[100 = 0]
0: [112, 98, 90, 91, 88, 115, 101, 86, 91, 95, 93, 103, 99, 111, 100, 95, 77, 100, 91, 88, 91, 93, 108, 96, 101, 83, 89, 101, 90, 102, 90, 118, 97, 77, 106, 99, 97, 99, 100, 99, 113, 101, 81, 97, 92, 87, 88, 88, 102, 104]
1: [101, 113, 107, 110, 90, 104, 103, 108, 97, 104, 98, 107, 102, 97, 108, 105, 98, 111, 111, 91, 94, 80, 96, 105, 102, 80, 94, 106, 89, 115, 99, 93, 86, 95, 98, 106, 96, 94, 103, 104, 95, 108, 74, 98, 90, 81, 113, 97, 115, 98]
2: [98, 106, 105, 98, 93, 95, 87, 90, 101, 108, 107, 99, 91, 110, 98, 100, 106, 106, 92, 98, 104, 81, 99, 95, 97, 92, 98, 93, 105, 104, 96, 97, 94, 98, 106, 91, 103, 108, 103, 98, 96, 87, 87, 106, 103, 120, 118, 87, 101, 105]
3: [103, 96, 93, 103, 88, 111, 91, 98, 64, 96, 96, 105, 96, 107, 90, 112, 93, 91, 94, 98, 102, 101, 101, 100, 94, 85, 98, 95, 117, 95, 93, 113, 84, 110, 95, 100, 95, 97, 94, 101, 102, 92, 108, 101, 79, 109, 97, 93, 109, 117]
4: [109, 92, 105, 100, 79, 91, 99, 111, 89, 97, 95, 96, 97, 105, 86, 112, 93, 103, 87, 95, 94, 102, 97, 97, 102, 91, 107, 97, 79, 111, 91, 101, 109, 69, 98, 93, 102, 109, 100, 98, 110, 101, 106, 90, 90, 75, 103, 93, 122, 107]
5: [113, 96, 89, 100, 83, 97, 86, 112, 81, 106, 86, 110, 99, 102, 87, 107, 118, 110, 107, 92, 113, 102, 102, 94, 100, 85, 112, 96, 111, 97, 96, 111, 102, 95, 90, 109, 96, 104, 100, 96, 100, 109, 120, 91, 88, 111, 116, 90, 105, 109]
3 2 4 1
6: [105, 101, 110, 102, 85, 88, 96, 109, 79, 92, 109, 103, 99, 108, 86, 107, 105, 112, 98, 117, 119, 110, 108, 100, 105, 97, 108, 101, 103, 90, 89, 106, 93, 105, 103, 102, 98, 104, 101, 104, 108, 96, 98, 87, 100, 102, 100, 95, 102, 106]
5 3 2 4
7: [126, 96, 90, 116, 84, 98, 89, 98, 97, 97, 101, 95, 91, 101, 73, 88, 66, 111, 93, 102, 91, 104, 112, 98, 102, 83, 95, 109, 76, 92, 99, 136, 91, 92, 106, 115, 102, 110, 106, 92, 107, 115, 68, 95, 85, 72, 88, 84, 119, 116]
0 4 1 6
8: [101, 109, 95, 98, 96, 96, 83, 102, 89, 109, 80, 100, 100, 100, 114, 98, 104, 104, 97, 103, 99, 94, 102, 107, 101, 98, 102, 82, 87, 104, 96, 91, 99, 82, 97, 100, 101, 98, 105, 110, 107, 103, 45, 107, 88, 88, 112, 107, 97, 90]
1 2 0 4
9: [92, 109, 96, 103, 87, 94, 99, 96, 95, 104, 98, 100, 99, 96, 103, 101, 107, 103, 94, 107, 97, 94, 99, 95, 102, 100, 105, 98, 98, 100, 91, 95, 94, 98, 89, 87, 107, 105, 93, 101, 106, 94, 74, 109, 106, 81, 115, 107, 106, 111]
2 8 1 6
10: [99, 98, 103, 105, 74, 105, 78, 91, 95, 108, 85, 93, 97, 102, 114, 105, 89, 97, 98, 112, 100, 85, 112, 92, 90, 83, 108, 96, 86, 97, 92, 113, 96, 73, 97, 114, 105, 105, 96, 112, 100, 95, 28, 99, 96, 72, 109, 113, 111, 111]
8 9 1 0
11: [100, 96, 90, 108, 83, 108, 75, 91, 93, 108, 98, 130, 82, 112, 80, 104, 147, 109, 82, 73, 98, 88, 86, 109, 78, 52, 92, 101, 128, 103, 104, 132, 96, 163, 96, 90, 90, 99, 99, 91, 114, 104, 163, 104, 100, 145, 93, 92, 81, 95]
5 3 2 6
12: [114, 109, 126, 137, 90, 116, 98, 118, 95, 69, 86, 106, 97, 110, 74, 119, 89, 98, 105, 53, 75, 83, 106, 113, 125, 51, 78, 129, 37, 103, 79, 104, 74, 64, 105, 129, 97, 137, 73, 101, 116, 101, 23, 82, 82, 38, 164, 77, 184, 107]
1 7 10 4
13: [98, 107, 100, 107, 82, 94, 73, 98, 100, 92, 89, 110, 86, 106, 84, 96, 158, 116, 100, 79, 107, 98, 93, 92, 86, 58, 104, 106, 123, 108, 101, 103, 97, 176, 81, 81, 101, 110, 91, 93, 103, 99, 147, 102, 105, 164, 123, 91, 95, 105]
11 5 2 3
14: [100, 102, 93, 91, 102, 106, 90, 94, 94, 86, 106, 97, 94, 104, 97, 92, 85, 98, 104, 100, 106, 85, 102, 110, 96, 97, 95, 106, 104, 105, 90, 105, 102, 83, 97, 96, 89, 99, 100, 104, 101, 101, 97, 102, 95, 95, 91, 106, 93, 93]
0 2 9 6
15: [111, 100, 99, 115, 86, 98, 104, 113, 101, 91, 97, 95, 102, 99, 82, 105, 102, 90, 95, 87, 103, 97, 92, 116, 100, 85, 89, 104, 69, 104, 84, 90, 96, 79, 100, 101, 96, 94, 99, 108, 100, 100, 71, 113, 90, 89, 115, 103, 109, 97]
1 4 9 8
16: [97, 89, 94, 100, 86, 102, 69, 104, 64, 106, 93, 88, 95, 104, 140, 103, 59, 110, 99, 116, 102, 92, 103, 106, 102, 98, 128, 98, 84, 112, 91, 97, 90, 72, 109, 91, 98, 102, 104, 102, 112, 87, 12, 94, 87, 61, 82, 129, 100, 100]
10 8 9 0
17: [86, 97, 106, 107, 73, 102, 62, 93, 81, 115, 87, 103, 81, 104, 133, 104, 72, 93, 101, 122, 96, 97, 109, 110, 105, 99, 126, 90, 81, 104, 88, 79, 92, 74, 109, 94, 95, 97, 101, 111, 106, 88, 0, 110, 77, 58, 100, 138, 112, 114]
16 10 8 9
18: [104, 89, 96, 118, 68, 104, 74, 104, 100, 99, 90, 105, 90, 106, 86, 104, 115, 110, 101, 81, 102, 97, 99, 100, 96, 67, 104, 98, 107, 104, 99, 125, 97, 137, 80, 81, 101, 94, 98, 105, 113, 108, 155, 97, 94, 119, 87, 92, 80, 127]
11 5 3 13
19: [90, 100, 95, 107, 97, 101, 91, 92, 88, 117, 97, 110, 103, 97, 112, 102, 107, 107, 112, 104, 97, 101, 97, 93, 96, 109, 96, 89, 92, 110, 108, 87, 94, 89, 106, 97, 87, 99, 99, 82, 109, 93, 47, 96, 103, 90, 104, 112, 95, 104]
8 9 1 2
20: [97, 97, 106, 92, 93, 94, 99, 92, 99, 87, 98, 103, 93, 97, 113, 100, 99, 107, 91, 88, 95, 89, 104, 112, 86, 97, 89, 98, 97, 112, 95, 86, 94, 112, 110, 109, 102, 106, 88, 96, 92, 90, 100, 101, 107, 109, 106, 101, 101, 111]
2 14 9 1
21: [100, 100, 92, 102, 93, 102, 99, 95, 82, 103, 106, 109, 114, 109, 93, 91, 100, 94, 93, 93, 106, 85, 80, 99, 98, 86, 95, 99, 90, 108, 97, 100, 99, 107, 86, 99, 101, 97, 95, 86, 102, 93, 97, 99, 110, 111, 100, 103, 87, 101]
2 14 20 9
22: [99, 108, 98, 107, 99, 110, 103, 92, 97, 94, 104, 98, 90, 106, 108, 96, 83, 116, 96, 109, 107, 106, 100, 104, 95, 110, 95, 106, 87, 84, 94, 113, 102, 88, 105, 111, 92, 100, 94, 95, 108, 104, 95, 104, 82, 87, 93, 109, 102, 101]
14 0 6 9
23: [109, 95, 85, 118, 32, 107, 71, 95, 98, 88, 90, 121, 57, 123, 69, 97, 165, 139, 68, 69, 87, 80, 84, 85, 78, 49, 98, 114, 143, 101, 88, 160, 90, 194, 77, 91, 89, 105, 108, 89, 114, 100, 175, 93, 102, 173, 81, 93, 70, 109]
11 13 18 5
24: [109, 102, 90, 122, 78, 100, 81, 101, 85, 104, 95, 111, 75, 120, 81, 98, 149, 105, 92, 69, 104, 83, 93, 93, 78, 69, 110, 102, 117, 98, 88, 137, 100, 158, 75, 85, 99, 102, 99, 92, 116, 93, 173, 96, 105, 153, 106, 85, 84, 117]
11 13 18 23
25: [102, 91, 96, 106, 88, 110, 86, 95, 83, 108, 91, 88, 98, 112, 104, 108, 70, 110, 101, 112, 86, 89, 101, 95, 99, 107, 99, 84, 86, 98, 97, 118, 105, 74, 99, 94, 98, 99, 107, 92, 112, 95, 99, 101, 98, 86, 83, 102, 89, 109]
0 22 14 4
26: [105, 102, 88, 107, 79, 100, 72, 91, 97, 109, 93, 108, 91, 110, 84, 99, 146, 112, 95, 72, 97, 104, 93, 94, 96, 65, 104, 111, 114, 104, 91, 118, 103, 122, 86, 90, 103, 91, 90, 94, 101, 105, 156, 102, 104, 142, 93, 78, 93, 108]
18 24 11 13
27: [95, 101, 108, 98, 90, 93, 78, 102, 97, 111, 84, 97, 95, 100, 105, 106, 88, 103, 99, 104, 109, 89, 98, 98, 104, 111, 109, 95, 85, 107, 89, 73, 92, 82, 113, 92, 104, 115, 87, 101, 112, 106, 30, 111, 91, 81, 116, 119, 109, 97]
8 19 10 9
28: [102, 100, 88, 95, 86, 119, 65, 104, 93, 110, 89, 102, 95, 100, 89, 100, 99, 92, 91, 99, 113, 98, 94, 105, 95, 77, 97, 104, 119, 95, 93, 126, 92, 121, 96, 100, 93, 101, 110, 101, 105, 93, 130, 99, 93, 104, 65, 88, 90, 110]
3 18 5 14
29: [100, 104, 93, 109, 94, 98, 104, 90, 81, 95, 107, 89, 81, 96, 91, 109, 120, 108, 94, 101, 97, 93, 100, 109, 96, 94, 102, 98, 90, 98, 87, 93, 97, 99, 93, 99, 93, 84, 93, 94, 96, 93, 90, 102, 80, 93, 111, 107, 97, 87]
9 14 15 22
30: [99, 107, 98, 105, 86, 101, 96, 104, 90, 110, 101, 101, 93, 99, 99, 111, 97, 105, 102, 101, 104, 92, 106, 106, 100, 103, 110, 98, 99, 92, 97, 102, 109, 89, 96, 86, 83, 108, 103, 103, 93, 96, 78, 99, 108, 96, 104, 103, 94, 105]
9 14 2 6
31: [102, 108, 98, 108, 89, 110, 89, 76, 70, 111, 103, 100, 105, 100, 96, 94, 70, 95, 87, 108, 99, 100, 88, 102, 98, 99, 110, 105, 84, 97, 96, 115, 99, 93, 105, 97, 101, 94, 94, 95, 107, 96, 87, 99, 91, 85, 85, 111, 102, 108]
22 25 0 14
32: [109, 90, 96, 96, 84, 93, 94, 97, 92, 96, 95, 100, 89, 108, 96, 102, 125, 103, 89, 83, 95, 91, 85, 102, 91, 74, 101, 106, 119, 109, 105, 107, 101, 125, 85, 96, 94, 111, 104, 91, 106, 105, 136, 84, 104, 124, 101, 101, 95, 115]
18 26 5 21
33: [99, 92, 101, 109, 88, 106, 87, 89, 84, 90, 101, 106, 93, 104, 97, 104, 109, 105, 89, 91, 88, 105, 103, 104, 103, 71, 94, 108, 113, 109, 98, 110, 103, 127, 88, 91, 105, 93, 105, 93, 100, 87, 133, 97, 104, 117, 93, 97, 91, 112]
32 18 3 28
34: [106, 99, 93, 103, 97, 96, 95, 91, 96, 90, 84, 110, 91, 99, 75, 103, 130, 115, 92, 94, 95, 88, 92, 105, 92, 75, 95, 106, 120, 104, 92, 99, 91, 125, 90, 95, 99, 109, 98, 96, 114, 100, 134, 100, 87, 136, 101, 95, 100, 99]
32 33 26 5
35: [82, 108, 107, 103, 81, 94, 84, 91, 84, 102, 84, 103, 92, 108, 126, 107, 85, 110, 99, 106, 99, 91, 85, 100, 95, 100, 114, 85, 80, 105, 98, 89, 91, 84, 113, 90, 84, 96, 90, 112, 97, 96, 9, 110, 83, 77, 99, 123, 102, 97]
27 17 8 16
36: [108, 102, 100, 109, 93, 104, 106, 100, 93, 105, 96, 98, 106, 100, 100, 95, 83, 103, 99, 99, 100, 96, 90, 98, 103, 99, 102, 106, 113, 101, 92, 116, 89, 98, 106, 104, 94, 107, 91, 93, 93, 105, 93, 96, 97, 103, 92, 97, 102, 103]
14 22 30 21
37: [111, 88, 92, 107, 66, 94, 80, 95, 98, 98, 95, 120, 73, 106, 84, 102, 146, 112, 87, 78, 109, 100, 88, 90, 83, 57, 102, 113, 130, 102, 87, 129, 91, 161, 82, 86, 96, 105, 92, 90, 106, 86, 158, 97, 105, 168, 105, 102, 85, 112]
24 13 11 26
38: [97, 101, 96, 89, 93, 96, 81, 99, 75, 104, 105, 99, 90, 108, 124, 92, 87, 105, 91, 105, 89, 100, 99, 95, 97, 96, 97, 96, 90, 104, 93, 110, 97, 83, 104, 104, 103, 97, 93, 97, 112, 100, 39, 98, 85, 72, 91, 109, 100, 97]
8 10 19 35
39: [94, 110, 97, 102, 104, 94, 88, 98, 100, 92, 101, 107, 89, 109, 98, 105, 148, 112, 85, 73, 94, 83, 97, 91, 95, 68, 108, 99, 106, 98, 91, 98, 93, 136, 92, 81, 100, 103, 87, 99, 104, 99, 124, 99, 98, 121, 108, 116, 93, 102]
34 32 33 26
40: [90, 96, 103, 97, 82, 105, 107, 76, 92, 80, 99, 94, 100, 100, 106, 106, 104, 103, 103, 98, 103, 88, 114, 102, 98, 88, 106, 101, 92, 97, 99, 87, 102, 93, 100, 104, 101, 105, 93, 95, 104, 94, 89, 98, 98, 111, 127, 110, 91, 91]
20 29 2 9
41: [112, 99, 104, 108, 106, 100, 105, 87, 100, 87, 82, 98, 90, 107, 90, 116, 102, 106, 95, 81, 94, 88, 109, 102, 108, 81, 98, 110, 58, 99, 98, 94, 105, 77, 108, 108, 104, 93, 102, 83, 101, 104, 68, 94, 99, 80, 116, 87, 126, 95]
15 1 4 0
42: [97, 109, 102, 95, 102, 110, 86, 99, 99, 84, 93, 99, 102, 109, 99, 106, 99, 106, 99, 84, 101, 90, 94, 101, 100, 91, 89, 106, 70, 101, 104, 113, 96, 86, 102, 92, 105, 97, 98, 100, 92, 98, 89, 109, 94, 89, 101, 96, 102, 104]
14 0 1 15
43: [100, 102, 96, 112, 76, 107, 102, 92, 96, 88, 104, 90, 102, 97, 100, 98, 92, 111, 97, 101, 103, 92, 107, 89, 97, 100, 109, 106, 102, 104, 100, 108, 104, 86, 99, 113, 100, 98, 88, 105, 103, 101, 91, 96, 94, 98, 112, 94, 109, 97]
36 40 22 14
44: [111, 107, 96, 93, 82, 105, 80, 89, 91, 88, 97, 94, 98, 106, 83, 97, 106, 100, 97, 106, 106, 92, 104, 97, 89, 91, 99, 107, 107, 98, 101, 127, 100, 110, 95, 104, 82, 95, 99, 100, 107, 83, 99, 100, 89, 104, 99, 100, 99, 114]
3 14 6 43
45: [115, 108, 109, 92, 108, 96, 99, 99, 79, 106, 90, 98, 86, 101, 100, 107, 107, 101, 107, 101, 95, 96, 99, 94, 95, 91, 93, 109, 99, 109, 88, 94, 87, 93, 100, 95, 96, 104, 103, 99, 92, 106, 85, 100, 101, 108, 105, 97, 106, 99]
2 36 30 1
46: [93, 113, 95, 110, 94, 97, 85, 94, 84, 109, 103, 91, 89, 117, 112, 114, 79, 105, 106, 127, 99, 75, 96, 97, 94, 105, 120, 88, 93, 101, 95, 100, 105, 71, 107, 103, 101, 91, 94, 99, 93, 99, 43, 97, 98, 56, 80, 115, 102, 102]
38 10 35 16
47: [110, 103, 89, 96, 79, 109, 76, 98, 88, 100, 108, 95, 86, 97, 93, 107, 65, 90, 99, 114, 96, 100, 104, 89, 102, 104, 108, 85, 88, 99, 76, 128, 99, 93, 99, 103, 91, 89, 108, 107, 98, 92, 88, 87, 83, 60, 60, 84, 107, 121]
25 31 0 7
48: [128, 109, 135, 142, 92, 135, 96, 123, 78, 76, 83, 104, 102, 105, 83, 134, 91, 108, 113, 48, 84, 67, 109, 124, 127, 62, 89, 139, 14, 111, 58, 108, 70, 60, 122, 136, 97, 153, 40, 102, 120, 93, 12, 86, 55, 44, 200, 67, 198, 119]
12 41 15 1
49: [100, 107, 92, 114, 105, 93, 109, 97, 96, 96, 109, 95, 86, 110, 93, 109, 102, 112, 104, 89, 104, 92, 101, 102, 92, 96, 106, 95, 107, 109, 99, 98, 100, 102, 107, 107, 91, 92, 94, 108, 99, 106, 110, 102, 94, 92, 111, 100, 95, 92]
29 43 14 36
50: [97, 91, 91, 92, 95, 95, 84, 112, 78, 102, 98, 115, 98, 108, 116, 110, 92, 99, 97, 114, 96, 95, 104, 99, 94, 103, 108, 92, 85, 109, 101, 97, 101, 81, 104, 89, 90, 96, 99, 98, 100, 97, 32, 103, 98, 73, 95, 119, 105, 96]
38 8 19 35
51: [114, 97, 103, 113, 106, 104, 96, 97, 85, 92, 97, 92, 103, 95, 87, 101, 102, 108, 98, 73, 93, 97, 98, 112, 100, 80, 93, 116, 48, 98, 100, 97, 87, 87, 92, 115, 105, 105, 98, 109, 103, 99, 70, 103, 105, 80, 111, 76, 131, 107]
41 15 42 1
52: [105, 91, 102, 106, 88, 96, 83, 90, 110, 106, 98, 115, 77, 109, 95, 102, 126, 114, 95, 80, 91, 103, 112, 102, 87, 60, 92, 98, 118, 112, 105, 112, 104, 130, 82, 100, 100, 105, 105, 90, 108, 91, 145, 87, 102, 120, 97, 95, 98, 96]
32 33 34 26
53: [96, 113, 118, 98, 97, 89, 109, 92, 86, 93, 98, 97, 99, 105, 97, 102, 124, 109, 101, 87, 110, 96, 100, 97, 106, 105, 109, 94, 97, 100, 94, 93, 79, 114, 84, 91, 108, 99, 96, 84, 100, 96, 98, 91, 103, 119, 128, 95, 101, 95]
2 40 45 29
54: [108, 97, 107, 104, 75, 111, 97, 95, 98, 87, 95, 91, 98, 102, 94, 96, 78, 95, 100, 94, 90, 111, 108, 93, 100, 83, 100, 105, 98, 102, 100, 116, 93, 81, 109, 88, 105, 96, 93, 106, 111, 98, 94, 101, 98, 88, 97, 94, 107, 112]
0 43 36 4
55: [102, 99, 93, 108, 95, 110, 98, 99, 92, 94, 104, 110, 89, 108, 92, 107, 99, 102, 90, 103, 101, 88, 101, 99, 96, 114, 99, 97, 98, 97, 95, 88, 92, 95, 94, 98, 94, 109, 93, 92, 105, 96, 80, 103, 96, 89, 124, 100, 106, 92]
9 30 29 43
56: [96, 97, 87, 93, 86, 101, 87, 97, 85, 96, 98, 107, 90, 106, 85, 93, 107, 108, 97, 84, 100, 99, 93, 101, 93, 69, 98, 101, 116, 110, 91, 125, 99, 116, 99, 90, 85, 103, 110, 95, 120, 110, 126, 100, 98, 114, 92, 98, 92, 94]
32 33 34 28
57: [99, 103, 85, 99, 93, 107, 92, 99, 94, 99, 100, 97, 82, 104, 94, 96, 84, 106, 105, 106, 99, 85, 102, 100, 99, 89, 104, 87, 114, 106, 96, 122, 87, 104, 102, 81, 89, 95, 100, 97, 94, 94, 97, 95, 99, 84, 101, 107, 103, 103]
14 36 30 44
58: [107, 100, 109, 105, 93, 107, 92, 102, 88, 107, 98, 97, 92, 102, 117, 83, 70, 99, 106, 113, 100, 99, 111, 96, 87, 94, 104, 82, 84, 114, 93, 138, 94, 72, 99, 106, 96, 102, 94, 105, 105, 94, 62, 102, 96, 75, 90, 111, 101, 110]
38 10 25 0
59: [96, 110, 89, 87, 95, 118, 94, 99, 99, 98, 97, 99, 93, 111, 99, 96, 100, 103, 90, 105, 101, 100, 98, 110, 94, 93, 98, 106, 87, 104, 91, 118, 100, 79, 96, 95, 104, 87, 101, 92, 95, 97, 93, 102, 101, 86, 99, 97, 98, 96]
42 14 0 22
60: [108, 88, 114, 123, 89, 105, 96, 102, 102, 75, 95, 105, 104, 101, 102, 111, 100, 112, 90, 56, 95, 95, 101, 109, 111, 66, 89, 122, 46, 106, 94, 115, 94, 93, 105, 118, 105, 96, 89, 96, 102, 94, 37, 99, 100, 73, 119, 82, 132, 103]
51 41 15 1
61: [113, 96, 112, 110, 98, 91, 104, 95, 90, 81, 84, 106, 95, 109, 85, 108, 121, 100, 103, 62, 95, 100, 97, 107, 97, 77, 87, 111, 20, 106, 96, 86, 91, 80, 107, 110, 96, 101, 91, 107, 95, 101, 45, 105, 102, 78, 135, 73, 139, 99]
51 60 41 15
62: [117, 103, 82, 84, 81, 129, 76, 108, 96, 91, 96, 88, 83, 117, 86, 89, 39, 103, 97, 109, 91, 97, 110, 105, 98, 86, 100, 105, 87, 99, 82, 169, 103, 60, 110, 122, 97, 99, 112, 103, 112, 95, 96, 89, 76, 69, 52, 86, 97, 126]
47 7 0 25
63: [105, 95, 88, 121, 75, 103, 81, 105, 95, 104, 91, 121, 76, 112, 87, 98, 168, 118, 74, 69, 90, 97, 87, 94, 90, 53, 97, 112, 129, 108, 99, 121, 74, 168, 78, 86, 94, 108, 101, 95, 107, 92, 177, 108, 97, 160, 96, 91, 83, 101]
37 11 24 13
64: [85, 101, 107, 99, 80, 98, 75, 85, 66, 104, 90, 101, 77, 114, 138, 97, 83, 100, 99, 94, 98, 84, 110, 112, 96, 93, 118, 95, 79, 112, 97, 84, 113, 78, 109, 88, 96, 92, 107, 109, 93, 94, 0, 103, 81, 68, 114, 136, 92, 109]
17 35 16 50
65: [103, 102, 92, 98, 91, 109, 84, 100, 96, 106, 105, 93, 93, 110, 89, 106, 85, 108, 111, 107, 102, 93, 92, 97, 101, 98, 101, 97, 90, 91, 98, 129, 93, 97, 93, 108, 98, 95, 99, 109, 89, 104, 106, 91, 102, 95, 102, 102, 107, 102]
57 36 59 14
66: [109, 91, 104, 97, 84, 109, 89, 102, 89, 96, 100, 102, 104, 92, 103, 99, 77, 105, 100, 104, 89, 103, 101, 95, 101, 86, 98, 103, 106, 89, 92, 121, 96, 93, 99, 105, 101, 100, 97, 102, 109, 98, 94, 105, 93, 93, 95, 92, 98, 109]
54 36 0 43
67: [117, 98, 84, 109, 52, 110, 59, 93, 92, 105, 89, 133, 66, 119, 87, 91, 146, 119, 82, 92, 105, 89, 88, 87, 92, 67, 95, 117, 123, 83, 90, 151, 104, 151, 82, 92, 102, 100, 102, 87, 144, 114, 181, 96, 79, 139, 87, 81, 81, 112]
24 11 37 63
68: [104, 99, 105, 94, 84, 105, 93, 93, 110, 83, 98, 109, 83, 104, 95, 104, 98, 107, 98, 78, 79, 101, 91, 115, 94, 81, 85, 115, 61, 107, 98, 120, 97, 80, 99, 104, 94, 98, 88, 92, 111, 102, 86, 93, 100, 71, 112, 80, 141, 96]
41 51 42 4
69: [100, 98, 90, 95, 89, 102, 92, 106, 91, 94, 94, 101, 102, 106, 99, 101, 85, 100, 100, 96, 96, 97, 115, 102, 97, 86, 90, 106, 93, 101, 92, 120, 110, 90, 99, 107, 86, 95, 108, 88, 98, 94, 83, 103, 86, 96, 85, 92, 111, 107]
0 66 14 59
